In the rows, zero is written as 128.
Rows near named flat spaces through zero:
fozepsezu: [103 125  60 113 147  92 159 143  95  77 135 100 110 122 115 105  94 104
 166 100 142 133 119  96  92 144  95 141 116 125]
kivzarit: [191  92 163 101 154 121 148 121 103 125  99 155 126  99 127 164 142 136
 142 145 117 103 129 107 117 101 175  98 144 156]
nudifupi: [139 130 145 121 113 143 114 114 124 117 120 101 110 136 132 108 150 119
 119 136 143 178  99 129 126 133 142 138 141 167]
binavdabuf: [156 145 159 104 109  97 167 155  70 166 152 130 142 116 153 143  97 159
 138 111  56 145 222 138 134 126 100 126 154 135]
binavdabuf: [ 96 136  76 179 126 143  88  96 186  89 124 102 109 135 119  77 157 109
 108 116 189 177  59 127 118 144 114 158 106 134]
fozepsezu: [140 166  87 129 169 160 169 110 126 139 158 115  87  77 168 138 131 152
 138 120  71 165 160 118 157 124  96 134 175 132]
kivzarit: [ 98 121 161 101 134 130 157 124 120 143 156 154 135 119 154 167 120 147
 153 142  94  85 146 133 138 149 127 109 131 114]
bedokeb: [102  73  96 105  74  95 132 211  72  58 111  77 158 126 128  57 115 105
 153  90 150 158 136  94  61 106  97 146  80 167]
bedokeb: [144 167  63 157 153 158 160 145 140 123 144 104 107  61 172 100 138 152
 117  97  72 172 179 112 153  95  76 150 149 136]
nudifupi: [108  76  62 112 110 181  92 202  95 148 111 111 129 164 103 130 102 104
 141 137 135 132 148 120 119  65 114 105 141  81]
kivzarit: [ 75 143  79 111 130 175 124 155 117 149 153 102 132 145 123 122 107 121
 138 129 127 116 131 133 144 121 112 130 139  92]
bedokeb: [179  87 153 167  94 104 110 145 137 126 103 150 169  95 144 104 158 160
 105 104 124 155 164 127 103  89 129 129 105 159]
bedokeb: [116  97 134 122 129  94 130 110 124  99 125 141 132 135 116 132 125 121
 150 127 160 113  96 118  94 153 139 122 107 133]
bedokeb: [149  94 171 152 101  93 108 109 135 151 127 170 151 136 130 146 134 154
 123 125 130 140 150 146 109 136 132 116 121 126]
fozepsezu: [163 166 163 125 125 145 107 117 127 176 119 124 159 145 102 126 135 135
  92 137 141 111 127 152 156 115 176 134 143 134]
kivzarit: [178 118 115 144 163  92 136 125 137 109  91 159 106 118 105 152 119 111
 127 129 128 102 132 108 121 109 133 114 123 113]
nudifupi: [139 111 122  74 141 125 169 137  67 106 132 106  69 124 146 152 108 112
 174 140  90 169 141 102 115 135 110 113 169 151]
kivzarit: [123 141  95 128 142  92 128  91 115 103 132 110  69 164 103 129 101  95
 148 126 152 181  96 122 110 173 105 138 147 123]
binavdabuf: [ 91 156 109 130 108 129  92 129 126 151 137 106 122 198  88 118  96  97
 118 133 160 141 111 153 136 152 117 140 132  90]
binavdabuf: [200 100 146 118 151  70 154 103  90 121 109 157 104 112 120 163 115 135
 152 124 113 146 150 110  98 130 139 108 152 148]
fozepsezu: [108 166 116 131 158 131 142 105 155 112 137 121 138 111 122 115 136 125
 122 124 149  84  91 124 141 148 144 144 111 129]
bedokeb: [146 186 131 111 160 139 145 101 108 199 159 133 165 123 108 149 107 159
 120 124 115  82 154 150 161 134 162 130 163 107]
kivzarit: [128 112 156 103 137 126 142  93 116 116 136 132  91 128 145 154 137 127
 153 148 122 153 104 123 121 157 137 115 150 151]
binavdabuf: [108 127 120 142 158 105 136  88 154 129 143 166 122 129 120 162 117 133
 144 132 138  89 112 131 126 161 126 117 121  93]
fozepsezu: [107 149  80 135 118 215 106 160 138 146 137  77 163 103 139  72 158 142
 100 115 138 145 121 130 151  79 136 151 134 142]
fozepsezu: [137 151 150 136 131 124 128 173 153 137 100 153 121 148 119 155 110 102
 102 147  94  65 163 135 168 103 116 116 109  85]
nudifupi: [ 99  92 112 142  91 127 100 177 134 117 116 126 167 143 118 100 125 122
 122 115 151 113 135 128 107 104 115 130  88 112]
bedokeb: [147 152 110 131 167 143 145 117 142 121 121 124 139  91 124 120 143 134
 119 122 134  92 112 114 141 112 154 135 127 138]
fozepsezu: [176 159 154 148 147 128 143  59 141 152 149 136 116  85 157 132 160 172
 115 120 107 181 134 139 142 147 141 139 167 170]
fozepsezu: [102 149  94 104 182 138 165 122 113 174 165 159 153 115 115 179  87 149
 157 129 106  31 156 130 150 133 136 107 144  63]
kivzarit: [127 164  77 155 140 102 127 153 133 145 129 130 172 130  90 107  94 128
 110  94 141  77 158 132 132 113 115 145 103  82]
nudifupi: [121  64 115 146  65 132 106 161  99 148 149 126 148 120 166 107 132 168
 141 102 102 220 192 136  91 105  78 124 138 138]
kivzarit: [109 175 100 173 121  79 120 105 154 124 146 121 141 143 109  92 109 127
 109  92 152 142 129 144 123 167  95 164 103 110]
nudifupi: [ 50  81 193 104  63 119 113 170 131 106 134 139 148 171 149 132 127 113
 142 150 130 100 120 142 113 155 113 115  78 122]
binavdabuf: [132 127 109  99 153 117 156 116  97 102 130 112  86 124 128 138 114 111
 159 131 123 147 113 106 115 144 122 125 150 141]
nudifupi: [ 63 176 129 153 119 160 117 107 189 108 154 100 156 115 147  75 165 134
  99 119 160 114  75 142 149 159 130 166  90 145]
bedokeb: [138 160  81 152 197 167 149  72 175 116 138 133  74  79 148 144 155 135
 128 135 118 138  95 112 158 132 125 130 158 126]
fozepsezu: [100 138 103 125 116 165 110 126 137  91 126  71 128 125 128  68 158 111
 119 122 174 165  66 118 119 130 141 157 117 170]
nudifupi: [ 97  62 170  83 130 137 145 176 131  69  92 148 160 110 134 142 149 107
 152 156 147  17  84  95 107 105 174  98  68 142]
binavdabuf: [209  95 175  65 113  87 143 189  33 139  79 125 160 144  88 142  97 112
 138 132 118  95 172 110 100  79 178 104 137 156]
bedokeb: [116  91 119 125 133 117 117 109 126 118 128 139 167 124 106 122 135 137
 144 120 181  97  88 120  92 135 163 123 107 131]
kivzarit: [104 162  88 144 133 150 106 111 155 103 125  86  94 150 113  91 137  95
 112 128 166 167  73 128 137 144 119 155 128 133]
nudifupi: [151 135  95 138 117 173  93 122 122 142 120  85 110 138 119  94 147 122
 108 126 150 208 109 132 131 103 135 143 162 152]
nudifupi: [155 140 234 151  89  45 134  68 139 136 144 165 127 138 154 143 137 158
 116 124 106 174 151 160 119 197 118 137 122 165]
fozepsezu: [ 88 157  61 120 153 137 149 189 131 100 121 107 129 127 111 113  94  92
 132 117 122  60 136 107 144 106  99 137  99  83]
nudifupi: [106 127 101 154 110  58 161 147 118 104 157 137 154  98 152 103 101 154
 146  75 101 137 188 121  96 150  61 148  94 121]
bedokeb: [ 97 100 126 172 118 174  85 137 201 131 114 159 138 130 138 134 161 129
 102 147 143 100 108 139 147 103 127 116  98  94]
binavdabuf: [106 134 151 116  95 220  72 144 136 197 132 113 120 184 126 145 139 121
 100 173 123 152 125 167 176 103 145 114 167 103]
binavdabuf: [ 79 166 147  97 122 154 163 178 132 102 138 100 131 112 162 112 130 114
 125 136  89  81 138 122 161 128 110 140 103 137]
fozepsezu: [118 162 130 108 150 179 132  90 133 140 147 101 107 122 138 128 149 131
 126 146 133 146  88 133 154 143 154 135 162 150]
binavdabuf: [150  84  98 172 155 130  96  80 180  87  95 147 118 106 111 116 172 123
 122 128 196 139  52 107  97 119 160 125 109 144]
bedokeb: [ 81 117 107  99  98  99 144 180  83 101 140  98 146 148 122 101  91 110
 155 108 130 121 145 118  99 139  95 138 102 122]
kivzarit: [146  60 171 145 118 158 125 141 164 123 109 181 100  94 187 174 169 149
 130 159  75 140 156 122 137  93 114  88 130 132]
binavdabuf: [122 126 105 148 126 156  78  86 149 149 127 122  87 177 103 136 132 109
 119 148 166 187  85 147 133 143 131 126 159 108]
kivzarit: [129 161 161 157 139 105 146  57 160 144 168 148 179  78 152 113 160 188
 116 101 137 116 119 145 128 171 150 151 116 159]
[138 185 118  94 172 126 156 106 104 142 137 112 102 141 102 149  99 109
 136 139 123 100 116 126 153 149 146 131 160 117] : fozepsezu
[131  95  88 137 168 162 106  34 136 156 156 142 122 115 115 148 152 161
 154 133 183 165  64 129 104 150 171 115 174 130] : bedokeb
[115 126 113 153  78 131  64 158 133 151 112 110 137 199  88 101 110 100
  99 127 164 164 129 155 125 116 113 138 119  97] : nudifupi
[152 150 169 154 107  57  89 100 131 185 121 173 124 218  70 172  77 111
 107 139 140 124 155 174 136 167 122 119 134  66] : binavdabuf
[122 111 136 180  83 135  98 138 152 192 156 166 154 131 160 140 127 177
 108 115  85 168 208 166 140 114  79 121 135  89] : bedokeb
[169 108 119 127 145 187 115 111 128 145 117 120 126  93 139 127 169 149
 121 138 133 161 111 119 133  86 167 119 164 161] : nudifupi
[130 164 117 117 172 161 144 100 139 142 138 126 108 115 128 149 132 128
 128 144 120 104 109 127 160 133 147 125 154 119] : nudifupi
[ 91 159 103 149 145 161 135 114 172 116 149 115 157  87 147  94 157 147
 114 113 143  99  99 126 144 132 133 151 104 136] : nudifupi
[161 164 132 135 159 118 132  93 133 164 131 148 109 138 110 163 112 131
 119 137 116 119 140 141 153 138 137 122 159 104] : nudifupi
[111 157  65 162 142 107 137 149 151  97 128 109 194  88 108  61 128 135
 110  75 168  75 120 112 112 114 125 166  71 125] : fozepsezu
[105  89 108  81 147 173 150 163  98 125 131 128 112 116 144 161 120 122
 166 151 102  97 133 106 129 101 130  96 146 113] : nudifupi
[122 155  96 118 123 131 150 163  96 142 149 101 149 112 136 104 106 141
 130 101  99 133 176 126 133 113 102 144 135 125] : bedokeb
[147 179 116 104 145 131 136 125 103 125 120  86 103 147 101 113 113  98
 120 131 137 140 109 124 143 133 142 145 151 142] : fozepsezu
[160 119 168 116 120 103 134 137 113 122 107 137 143 126 122 131 131 127
 123 130 126 111 135 124 119 120 151 123 118 150] : kivzarit
[120 171 140 114 145 127 129 134 142 117 110 118 122 156  97 129 117  90
 111 145 145  72  96 130 154 137 150 135 112 114] : fozepsezu
[127 129 121 163 129 169 114 133 176 136 125 138 152  92 150 113 165 151
 100 124 124 117 130 132 148  97 132 132 114 129] : kivzarit
[118 200 144 167 113  51 136  88 148 134 158 131 122 155 122 112  99 130
 108 100 121 156 151 158 136 198  82 165 115 115] : nudifupi
[158 173 134 161 103  56 132 125 133  76 108  95  82 143 127  80 120  95
 103 102 124 211 135 125 118 158  78 170 112 165] : binavdabuf
[123 161   4 181 183  99 123 123 158 119 122 136  87 146  77 132  76  93
 129 102 148 116 132 116 131 126  74 138 126  42] : kivzarit
[173 160 112 106 180  52 180  56  71 141 159 135 117 113 102 153  86 149
 167 101 129 137 138 119 101 182 140 133 170 137] : fozepsezu
[161 128 226 114  88  57 139 102 103 116 124 133 157 132 134 115 140 143
 122 120 134 146 129 139 101 169 155 140 110 193] : kivzarit
[146 120  93 126 119 182  98 153 115 137 111  87 141 125 115  90 147 124
 111 124 153 162 114 122 127  79 150 137 144 149] : kivzarit
[ 41 171  82 160 105 140 120 163 158 162 178 124 174 143 135 104  97 144
 114 100 113  93 173 158 154 141  68 151  97  59] : kivzarit
[153  81 113 116 116 152 127 124  73 201 164 145 148 112 148 158 117 187
 157 118  91 182 197 140 112 103 121 102 189 120] : fozepsezu
[100 153  65 151 163  99 135  99 147 113 143 134  77 150 108 144  91 102
 145 121 136 135 116 125 129 167  82 134 133  76] : kivzarit

Rows near named flat spaces through zero:
sopob_tilaf: [130 108 137 113  84 118 105  89 157 135 133 108 137 132 140 121 134 109
 132 143 137 121 122 138 132 138 140 114 122 115]
malev_nasuv: [169  82 102 151 126 139 143 127  82 104 149 169  89 150 178 120  84 127
 118 110 179 155 140 141 205 116  99  88 128 144]
malev_nasuv: [160  78 198 103  68  53  96  71 177 141 115  94 151 151 119  85 186  83
  90 136 179 146  96 165 156 171 187 123  92  90]
finef_delu: [142 137 149 150 150 110 144 135 138 157 119 179 126 138 108 135 153 171
 106 146 163 128 132 133 142 110 141 142 101 157]
malev_nasuv: [194 160 160 157 113 134 182 106  76 116 151 115 158 155 187 171 109 109
  95 153 100 157 177 103 125  30 143  84 110 187]
vig_defe: [107 117 120 166 120 148 121 136 147 188 156 172 133 147 112 147 107 125
 140 111 126 119 166 117 131 121  80  76 103 126]
kot_boset: [132 138 129 125 140 128 131  80 122 148  76 140 109  87 104 120 145 188
 183 106 138 136 142 143 142 140 129 154 155 160]
kot_boset: [177 106 159 155 106  93 134 140 129 122 170 161 136 196 161 121 113 106
  56 151 151 129 122 144 164  99 139  73  86 147]
vig_defe: [104 155 149 169 154 169 153 140 108 180 151 141 137 121 102 147 102 149
 142 113 130 165 181 108 126 108  71  97 110 135]
peg_vuman: [140 175 168 102 114 134 146 103 136 131 135 118 118 131 142 156 131 162
 121 119 158 112 139 133 119 135 133 156 143 167]
sopob_tilaf: [139 113 105 117  58 109 106  77 167 161 115 131 151 119 134 160 155 113
 179 107  78  76 157 124 112 133 161 106 123 151]
sopob_tilaf: [142 116  74 135 101 128 128 129 141 138 123 161 140 135 150 178 141  98
 149 120  79  76 151  99 101  92 147 115 125 148]
peg_vuman: [188 159 180 101 109  71 129  48 134 102  71 102 134 123 139 102 165 179
 124 159 118 120 102 166 130 110 200 158 152 192]
kot_boset: [109 178 173 133 174 131 124 151 151 143 122 131 124 170 102 124 117 121
  83 117 121 111 107 125  67 120  90 134 156 118]
sopob_tilaf: [135 197 160 106 160 173 179 126 111 120 129 118 113 127 158 193 133 135
  97 140 181 135 144  89  82  78 118 194 155 150]
kot_boset: [165  99 105 174 177  78 147 153 111 150  65 204 135 128  88 125 185 137
 125 113 110 134 132 121 138  94 168 137 103 147]
malev_nasuv: [144  96 105 141 121 105 126 125 123 128 111 146 139 115 123 120 151 131
 140 142 116 133 129 131 151 118 161 123 105 133]
peg_vuman: [131 106 140 123 123 103 117 125 180 158 114 162 132 153 118 148 178  94
  90 145 176 106 110 117 106 119 152 155 106 100]
kot_boset: [149 114 117 116 115 108 124 133 123  97 127 122 126 141 149 123 131 106
 114 124 117 114 110 134 133 132 152 128 134 128]
finef_delu: [109 189 175  98 125 130 135 152 135 111 159  69 149 137 122 136 122 123
 101 124  98 115 120 125  82 151 134 146 135 128]
peg_vuman: [ 73 190 130 138 169 157 138 197 117 129 158 101 154 112  88 131 105 153
 132 136  58 124 135 110  79 133 103 133 124 127]
vig_defe: [167 149 194 151 107  93 139  91 102 142 137 112 145 136 116  90 110 182
 133 110 104 160 155 171 176 140 135  72 109 188]
malev_nasuv: [ 70 225 172  65 111 191 132 147 167 132 197  90 100 140 140 183  86 162
 116  96 171  72 134 121  76 190  72 176 169 139]
finef_delu: [103 120 148 150 119 190 136  62 111 187 131 105 123  90 123 135  99 131
 186 112 170 199 190 115 148 117  57  93 132 108]
finef_delu: [138  92  93 147 115 101  98 143 152 112 143 173 126 159 143 100 112 141
 105 182 114  94  92 151 155 112 143  95 107 140]
sopob_tilaf: [114 118 124 124 125 151 129 166 165 138 178 170 111 175 156 169 121  92
  66 154 205 102 116 106 119 115 104 140 107  99]
vig_defe: [174 146 106 142 158 111 147 132  83  95  96 169  97 137 142 118 107 180
 141  90  92 107 129 149 151 115 132 121 166 199]
sopob_tilaf: [116 149 170 100 143 106 140 121 126 136  91  83 146  79  78 117 188 146
 144 112 139 160 125 130 116 170 170 191 122 113]
malev_nasuv: [121 103  91 157 145 115 124 146 122 149  96 145 153 111  95 128 155 102
 157 115  68 130 142 108 109 111 141 114 113 111]
finef_delu: [111 139 124 126 131 157 149 150 100 130 153 109 130 104 124 146 117 130
 147 101 131 150 158 113 137 147 111 132 120 123]
peg_vuman: [164  98 137 126 108  62 100 107 160 105 107 146 136 151 133  83 156 146
  93 190 130 107  74 167 153 119 190 127 108 144]
sopob_tilaf: [111  82 153 112  47 113  71  71 209 163 164 117 138 153 138 107 126 106
 117 172 175 109 109 156 148 159 126  90  97  91]
kot_boset: [ 86  92  13 121  96 185 116 136 155 143 138 157 130  87 156 201 137  94
 188 159 110  79 154  70  98  94 126 147 121 102]
kot_boset: [109 159 121 104 104 160 160 125 124 162 142 124 131  72 116 193 157 168
 183  92 151 121 186 102 130 159 140 176 111 155]
finef_delu: [ 97 146 163 119 116 133 136 175 134 136 180  80 166 132 110 141 135  88
  99 125 119 144 138 109 104 155 131 126  88  89]
malev_nasuv: [110 131 116  79  94 111 116 105 146 113 105  76 149  64 110 126 179 149
 175 146 108 116 116 132 120 171 194 188 124 123]
vig_defe: [131 211 159 120 159 108 154 157 107  96 124 103 152 105 103 117 136 218
 120 169  67 117 114 143 107 119 175 168 126 197]
finef_delu: [171 150 141  98 106 129 141 115 102  71 142  91 113 164 192 143  97  87
 100  96 114 110 122 129 115 119 130 118 172 148]
finef_delu: [119 163 146 125 114 149 138 104 127 146 131  90 152 114 128 154 125 120
 149 126  92 132 159 109  90 108 122 121 135 137]
peg_vuman: [177  93 130 124 119  69  98  70 136  92  70 132 118 139 142  66 142 142
 122 163 118 124  76 174 156 114 174 121 151 146]
peg_vuman: [148 206 192  89 140 123 146  83 159 119  99 114 119 139 144 154 155 173
  88 175 168 101 101 130  75  91 157 202 164 174]
sopob_tilaf: [139 139 178 145 126 120 127 105 141 158 134 135 131 161 123 120 117 126
 103 120 145 138 137 139 126 119 104  95 125 134]
malev_nasuv: [102 130 138 114 114 136 114 157 166 154 169 158 104 159 118 144 116 129
 111  83 175  89 128 136 133 187  93 127 124 115]
malev_nasuv: [ 99  99 146 110 121 124  94 131 164 149 133 123 106 150 104 105 126  85
 120  67 172 123 110 143 129 202  89 122 143  66]
vig_defe: [117 100 110 115 112 159 129 109 136 129 141 125 117 110 155 147 133 113
 131 166 194 147 129 112 144 115 124 151 117  99]
finef_delu: [151 141  93 122 161  94 180 221  95 108 114 167 143 111 106 183 201 125
 113  84 104 100 141  93 116 137 205 199  94 153]
peg_vuman: [119 204 185 128 148  89 141 173 120 139 131 103 160 128  63 114 140 179
 129  72  43 108 139 148  98 180 148 128 122 174]
sopob_tilaf: [149  89  67 164 173 114 129 175  55  65 108 132 124 125 135  73  93 112
 136 120  51 157 107 137 159 108 127  87 142 124]
kot_boset: [127 114 116 109  79 133 144 167 112 104 193  91 155 120 156 158 131  90
 117 129 126 133 148 110 149 151 160 124  80 114]
peg_vuman: [130 228 202 127 162  96 160 204 111 119 165 122 144 158  85 124 117 199
  82  84  78 101 129 152 109 173 138 136 118 196]
vig_defe: [135  75  23 146 150 145 102 145 131 121 101 239  51 157 153 134  87 133
 161  64 138  60 117 136 156 138  72 107 184 141]
malev_nasuv: [129 201 190 101  68 153 164 150 148 166 217 105 150 177 155 230 116  86
  93  52 131  79 196  92  79 150 109 111 110 156]
kot_boset: [121 118 144 166 172 116 144 183 112 144 135 144 150 141  93 116 142 106
  90 134 127 166 130 114 127 113 124 117  87  99]
sopob_tilaf: [139  94 116 102  55  97  94  59 157 131 103  84 157 100 135 118 160 102
 177 134  85 112 129 139 127 145 179 115 126 121]
finef_delu: [151  64  61 134 105 120 119 129 112 106 115 140 128 127 160 136 134  64
 147 113 102 121 131 112 143 112 147 105 127 106]
malev_nasuv: [109  83 110 146 145 120  90 109 162 148  98 163 112 128 105  83 131 140
 133 166 158 134  94 148 145 127 111 122 129  96]
vig_defe: [156 105  66  80 102 136 144 117 131  66 112 119 124 107 201 186 175  82
 114 196 161 100 101  87 107  73 204 209 134 119]
vig_defe: [ 85 123 108 100 115 170 125 127 156 127 154 111 128  93 142 154 140 133
 130 202 189 134 117 105 122 122 133 182 109  93]
kot_boset: [153 136 111 112 126  73 147 134  96 118  70 112 156  67  84 129 199 160
 188  72  51 120 147 132 132 167 216 170 120 168]
peg_vuman: [137 150 145 102 105 137 129  70 134 131 108 104 118 109 143 140 132 150
 157 121 140 123 138 134 122 130 132 147 158 152]
peg_vuman: [113 122 115 107  84 158 119  84 145 144 141 112 122 102 148 153 122 133
 169 130 152 121 151 122 135 140 118 132 133 127]
sopob_tilaf: [136 128 144 111 108 119 129 123 131 132 135 124 117 136 130 135 131 121
 131  78 147 119 137 137 140 169 127 129 134 130]
kot_boset: [167 122 111 105 110  92 128 105 118  99  90 129 119 116 140 126 155 141
 150  99 105 101 120 144 140 145 178 149 149 163]
finef_delu: [137 156 141 109 132  97 132 149 142 113 114 114 149 139 119 142 164 110
 102 127  90  95 110 119  81 125 173 160 130 134]
vig_defe: [119 156 134 160 103 173 157 116 112 185 169 133 152 116 131 183 102 141
 166 109 105 141 212  98 125  97  90  79 101 162]
vig_defe: [121 135 152  98 118 104 110 124 136 105 118  75 139 124 114  98 140 108
 125 111 103 126 101 144 111 170 149 140 144 105]
[147 128  91 133 140 120 129 139 121 109 112 170 106 137 141 132 120 154
 134 119 110  92 119 135 135 118 134 131 148 164] : vig_defe
[134 129 138  76  88 129 130 117 126 110 146 102  99 120 146 142 128 126
 145  53 171 111 136 143 155 209 131 154 150 130] : sopob_tilaf
[ 55 151 125 127 183 153 102 166 189 177 101 143 129 140  68 146 150  85
 117 113 121  94 106  92  27 133  81 166 155  58] : peg_vuman
[108 162 123 103 129 145 128 125 123 103 137 111 114  91 128 116 112 206
 154 158 133 119 115 148 144 153 134 164 142 161] : vig_defe
[135 136 135 131 146 121 129 112 107 130  90 113 124 118 109 112 129 124
 155  76  94 140 137 134 117 141 118 121 160 131] : peg_vuman
[ 91 152 120 128 155 155 136 160 143 135 143 137 135 109 113 145 137 159
 116 189 148 127 119 109 107 108 128 170 108 121] : vig_defe
[108  96 118 148 166 153 142 116  91 149 100 133 113  67  95 102 138 163
 173 129 183 206 147 128 179 138 106 148 116 103] : kot_boset
[ 79 123 114 130 100 159 133 174 158 178 189 138 153 118 110 183 142 104
 133 124 147 116 168  91 116 150 115 129  71  95] : peg_vuman
[113 166 114  62 136 169 157 141  89  70 136  82  86  72 151 150 123 170
 157  96 179 133 124 126 144 187 134 218 170 138] : sopob_tilaf
[147 152 219 132 125 100 124 109 160 147 141 112 143 192 127 114 128  97
  52 140 155 137 110 141 101 112 120 104 121 118] : malev_nasuv
[129  97 135 111 114 134 117 106 117 118 125  95 111 128 139 110 117  81
 138  80 156 155 127 135 145 165 105 117 151  86] : malev_nasuv
[ 98 148 152 122 163 143 109 124 131 117 113  91 118 129 109  87 103 125
 122 131 121 147  97 140 100 140  89 131 167  95] : kot_boset
[152 111  67 119 117 147 154 137  72  79 140 141 101  89 171 141 109 172
 167 127 139 134 144 131 193 132 147 143 129 171] : malev_nasuv
[110 133 121 133 136 113 132 184 137 132 149 139 151 124 100 134 150 136
 113 143 110 115 123 120 122 142 154 143  88 124] : finef_delu
[131 112  96 125  87 151 130  94 103 103 148  92 143  83 165 125 108 150
 170 187 111 153 145 128 165 104 147 112 111 146] : peg_vuman
[ 83 114 114 168 172 131 106 138 120 150  95 109 160  91  66  74 128 132
 163 160  61 173 122 126 110 113 111 104 118  88] : kot_boset
[125 129 111 117 128 138 127 122 123 110 127 129 114 109 138 122 121 161
 142 150 143 127 118 136 146 132 133 147 136 141] : malev_nasuv
[156  76  88 158 144  68 122 157  99 104  86 136 162 114 102  87 167 102
 135 136  51 145 110 132 145 114 191 110  97 118] : kot_boset
[139 130  92 133 128 144 130 120  96  98 125 125 117 117 154 123  92 145
 158 126  87 123 134 132 140 111 118 107 154 156] : sopob_tilaf
[121 157 145 124 117 127 140 137 122 138 144 109 147 113 112 139 132 150
 142 113 101 125 150 127 123 146 139 128 114 149] : peg_vuman
[140 140 128 118 131 123 121 125 147 118 119 145 112 160 146 139 124 116
 105 121 129  90 109 128 102 117 124 135 156 137] : kot_boset
[119 102 143 150 150 123 150 147 127 181 116 156 141 108  83 145 181 114
 125 110 183 172 157 105 142 135 134 150  79  94] : finef_delu
[137 153 151 142 163 126 137 110  71 105 101  94 121 100 108  70  95 184
 162 107  87 176 131 161 156 140 111 108 160 159] : sopob_tilaf
[133 119 167 133 130 161 141  99 116 139 157 138  91 138 152 118  93 153
 107 138 241 179 137 144 185 133  78 121 125 123] : kot_boset
[151 121 152 154 144 115 135 137 123 135 130 145 132 172 134 124 121  90
  84 121 133 141 127 124 121  97 114  96 122 119] : sopob_tilaf
[153 110 133 142 125 136 124  70 134 146 110 173  92 138 149 119 111 168
 136 142 191 137 131 150 170 106 102 114 143 156] : kot_boset
[120  94 128 131 110 128 100 112 154 119 146 117 135 145 148 100 114 101
 100 196 151 141  96 136 137 107 124 106 112  92] : sopob_tilaf
[115 181 142 103 133 153 150 150 106 112 145  82 133 120 132 159 116 115
 134  83  97 121 147 108  88 145 117 147 154 133] : malev_nasuv
[143 127 163  85  90  75 112 113 153  92 120  59 166 129 132 108 175  88
  96 160 105 121  87 139 105 146 205 155 115 106] : vig_defe
